Below are the code and all the weights of a small trained network. Each question names an input and a target symbol and asks about switching units off, where a switched-off unit gives its printed mean instead of its output.

import numpy as np


def w(rows, s, z=0):
    codes = np.array(rows[::2]) - 128.0
    scale = np.full(codes.shape[1], s)
    scale[-1] = z or s
    return codes * scale


def f(y):
    return y / 2 * (1 + np.tanh(0.7978845608 * (y + 0.044715 * y**3)))


def softmax(a):
    e = np.exp(a - a.max(-1, keepdims=True))
    return e / e.sum(-1, keepdims=True)


def log_softmax(a):
    a = a - a.max(-1, keepdims=True)
    return a - np.log(np.exp(a).sum(-1, keepdims=True))


def net(x, mask):
    ids = ['ΓΛΠΦΨαβζηθμξστω'.index(c) for c in x.split()]
    T = len(ids)
    res = E[ids] + P[:T]
    u = 0
    for l in range(2):
        r = res
        for j in range(3):
            rows = slice(2 * j, 2 * j + 2)
            q, k, v = (r @ M[l][rows].T for M in (Q, K, V))
            z = softmax(np.where(np.tri(T) > 0, q @ k.T / 2**0.5, -1e9)) @ v
            o = O[l][rows]
            res = res + np.where(mask[u + j], z, o[:, -1]) @ o[:, :-1]
        u += 3
        y = f(res @ A[l][:, :-1].T + A[l][:, -1])
        res = res + np.where(mask[u : u + 12], y, B[l][:, -1]) @ B[l][:, :-1]
        u += 12
    return log_softmax(res[-1] @ U[:, :-1].T + U[:, -1])


Q, K, V, O, A, B = {}, {}, {}, {}, {}, {}
E = w([
[123,188,134],'Γ',
[66,156,140],'Λ',
[109,188,138],'Π',
[146,198,119],'Φ',
[178,231,101],'Ψ',
[56,136,131],'α',
[229,158,56],'β',
[176,99,122],'ζ',
[169,72,182],'η',
[71,152,104],'θ',
[17,97,123],'μ',
[79,171,139],'ξ',
[184,7,99],'σ',
[100,24,70],'τ',
[177,77,129],'ω',
],0.014)
P = w([
[86,131,117],'0',
[189,136,254],'1',
[224,51,107],'2',
[85,171,90],'3',
[180,151,227],'4',
[219,43,84],'5',
[82,195,68],'6',
[191,159,207],'7',
[205,43,96],'8',
[57,219,62],'9',
[189,125,226],'10',
[201,38,78],'11',
],0.0088)
Q[0] = w([
[48,125,127],'L0H0',
[131,156,197],'L0H0',
[184,61,133],'L0H1',
[204,1,89],'L0H1',
[200,192,77],'L0H2',
[130,145,202],'L0H2',
],0.0086)
K[0] = w([
[71,27,78],'L0H0',
[94,172,133],'L0H0',
[131,60,197],'L0H1',
[212,20,128],'L0H1',
[58,2,135],'L0H2',
[132,168,149],'L0H2',
],0.0095)
V[0] = w([
[179,154,71],'L0H0',
[17,140,80],'L0H0',
[189,41,221],'L0H1',
[134,54,141],'L0H1',
[87,28,187],'L0H2',
[170,218,2],'L0H2',
],0.0066)
O[0] = w([
[160,84,197,253],'L0H0',
[179,140,171,66],'L0H0',
[200,90,69,48],'L0H1',
[164,90,141,198],'L0H1',
[141,190,66,234],'L0H2',
[84,87,255,149],'L0H2',
],0.0065,0.00058)
A[0] = w([
[185,167,147,125],'L0N0',
[183,147,150,150],'L0N1',
[183,133,140,56],'L0N2',
[167,192,66,28],'L0N3',
[126,143,81,154],'L0N4',
[114,173,12,186],'L0N5',
[230,87,151,159],'L0N6',
[194,136,158,162],'L0N7',
[101,132,167,177],'L0N8',
[160,133,136,2],'L0N9',
[55,177,120,2],'L0N10',
[162,74,196,213],'L0N11',
],0.011,0.0041)
B[0] = w([
[72,59,197,169],'L0N0',
[64,56,164,168],'L0N1',
[3,156,110,143],'L0N2',
[186,120,187,193],'L0N3',
[105,108,155,167],'L0N4',
[139,91,225,254],'L0N5',
[85,235,160,249],'L0N6',
[61,72,96,181],'L0N7',
[159,165,144,171],'L0N8',
[64,173,61,113],'L0N9',
[39,188,195,171],'L0N10',
[192,187,143,215],'L0N11',
],0.0065,0.0062)
Q[1] = w([
[101,130,115],'L1H0',
[149,161,200],'L1H0',
[188,2,109],'L1H1',
[133,215,201],'L1H1',
[179,36,51],'L1H2',
[177,153,112],'L1H2',
],0.0098)
K[1] = w([
[117,87,85],'L1H0',
[87,181,204],'L1H0',
[244,74,84],'L1H1',
[117,142,254],'L1H1',
[170,164,237],'L1H2',
[85,102,130],'L1H2',
],0.0096)
V[1] = w([
[145,1,161],'L1H0',
[28,89,125],'L1H0',
[32,132,107],'L1H1',
[69,95,120],'L1H1',
[177,215,80],'L1H2',
[232,117,97],'L1H2',
],0.0097)
O[1] = w([
[209,1,53,3],'L1H0',
[16,28,27,197],'L1H0',
[30,94,89,214],'L1H1',
[55,59,82,148],'L1H1',
[142,241,24,51],'L1H2',
[237,133,42,46],'L1H2',
],0.0077,0.004)
A[1] = w([
[1,129,99,82],'L1N0',
[13,109,93,99],'L1N1',
[76,88,62,85],'L1N2',
[98,24,39,88],'L1N3',
[69,98,38,89],'L1N4',
[242,36,120,192],'L1N5',
[81,7,124,238],'L1N6',
[160,137,145,2],'L1N7',
[196,124,163,253],'L1N8',
[98,142,57,106],'L1N9',
[122,77,92,30],'L1N10',
[70,55,47,90],'L1N11',
],0.0068,0.0052)
B[1] = w([
[110,137,41,255],'L1N0',
[106,121,68,241],'L1N1',
[163,114,221,157],'L1N2',
[94,196,161,154],'L1N3',
[136,107,255,161],'L1N4',
[135,228,60,181],'L1N5',
[186,36,155,242],'L1N6',
[76,218,237,116],'L1N7',
[206,133,45,202],'L1N8',
[102,73,214,131],'L1N9',
[54,166,173,119],'L1N10',
[170,132,202,170],'L1N11',
],0.0071,0.009)
U = w([
[108,208,129,159],'Γ',
[75,160,94,71],'Λ',
[95,210,116,100],'Π',
[106,191,170,36],'Φ',
[126,207,244,57],'Ψ',
[88,128,109,72],'α',
[184,164,156,215],'β',
[160,123,97,253],'ζ',
[184,82,92,205],'η',
[84,146,97,19],'θ',
[102,20,153,148],'μ',
[92,187,78,89],'ξ',
[152,107,60,84],'σ',
[215,2,205,190],'τ',
[144,152,91,206],'ω',
],0.0085,0.0065)

Each question gives the input, a string of symbols that net reads in full, and the target symbol t.
The units are the heads (2 rows each of Q, K, V and O) and the neurons (one row each of A and B). Each row of codes is followed by its name. A weight is (code - 128) times the scale printed after its matrix; where a second scale follows, it is the last column's (O, A, B and U).
mask holds one flag per unit, layer by layer, with each layer's heads first. A switched-off unit (its flag False) gives its mean, the last column of its rows in O or B, instead of its output. The means were averaged over made-up inputs and are rounded, as every weight is.
A unit's drop is (log p(t) with every unit on - log p(t) with that unit switched off) / (log p(t) with every unit on - log p(t) with every unit switched off).
The circuit of an input: a set's keep is (log p(t) with only the set's units on - log p(t) with every unit switched off) / (log p(t) with every unit on - log p(t) with every unit switched off). Starting from the 12 units with the biggest drops (on a tie, the unit counted first), units are removed one at a time, each time the one whose removal leaves the highest keep (on an exact tie, the one counted first), for as long as the keep stays at least 0.8.
circuit, biggest first: the units of the circuit, biggest drop first
k most important neurons: the k neurons with the biggest drops, biggest first
k most important neurons of layer l: the k neurons of layer l with the biggest drops, biggest first
which heads matter: for each layer, one digit per head in row order, 1 if its drop is at least 0.15 and else 0, layers parted by /
input β τ β μ Π ω Λ Ψ Ψ μ β β, target τ: circuit, biggest first	L1N0; L0N5
input Γ Γ ξ μ σ μ Π Λ Π μ Ψ α, target τ: 3 most important neurons of layer 0	L0N6; L0N11; L0N10
input Ψ μ τ μ μ Λ, target τ: 3 most important neurons	L0N6; L1N0; L1N1
input Ψ Λ ω ω β Γ τ μ τ Λ, target Λ: circuit, biggest first	L0H1; L0N10; L1H1; L1N1
input μ Γ Γ Ψ ξ, target Ψ: circuit, biggest first	L1H0; L1H2
input μ Ψ β, target τ: circuit, biggest first	L0N5; L1N0; L0N3
input Γ μ Γ σ β τ η Λ μ μ ξ, target μ: which heads matter	010 / 010
input σ μ ξ α ξ Γ Π Ψ μ Ψ ξ, target Ψ: circuit, biggest first	L0H1; L1H0; L0N10
input ξ μ μ Γ ζ ξ μ τ Ψ Ψ σ, target Ψ: most important neuron of layer 0	L0N11
input μ ξ μ μ Φ Λ, target τ: circuit, biggest first	L1N6; L1H2
input τ μ ω β, target β: 2 most important neurons of layer 0	L0N3; L0N5
input Ψ μ θ τ, target τ: 2 most important neurons	L0N6; L1N6
input Λ μ α Ψ β, target Ψ: 2 most important neurons	L0N3; L0N5
input Ψ τ α μ μ Ψ, target τ: circuit, biggest first	L0H2; L1H2; L0N3
input μ μ Γ, target τ: circuit, biggest first	L0N6; L1H2
input ω ω τ ω μ μ ω μ Ψ μ Λ, target μ: circuit, biggest first	L1H1; L0H1; L0N10; L1N6
input μ Π Φ, target τ: 2 most important neurons of layer 0	L0N6; L0N11
input μ Γ Ψ Π Φ Γ Ψ Π, target Ψ: which heads matter	011 / 110
input α Φ β μ η, target μ: 2 most important neurons	L0N10; L0N6
input β Π Γ Ψ τ β β ξ Ψ μ σ, target μ: which heads matter	011 / 110
input ξ β Ψ ω μ σ μ ω, target μ: which heads matter	010 / 110
input ω μ μ β β ξ β ω, target β: which heads matter	001 / 110
input Ψ θ τ ω μ μ μ β Φ, target τ: 2 most important neurons of layer 1	L1N0; L1N1
input τ Ψ μ Ψ μ, target Ψ: 3 most important neurons	L0N5; L1N6; L0N7
input Λ ξ Γ τ, target τ: which heads matter	000 / 100
input β σ Φ β ω, target β: 3 most important neurons of layer 0	L0N11; L0N6; L0N10
input μ Γ ω μ μ Γ, target τ: 2 most important neurons of layer 0	L0N11; L0N6
input τ ω ζ ξ ξ Ψ τ ω β Ψ, target Ψ: 2 most important neurons of layer 0	L0N3; L0N5
input α ξ Ψ β Ψ θ μ β θ μ ζ, target μ: 3 most important neurons	L0N6; L0N10; L1N6
input Λ τ τ τ Ψ β Ψ α, target Ψ: which heads matter	011 / 100
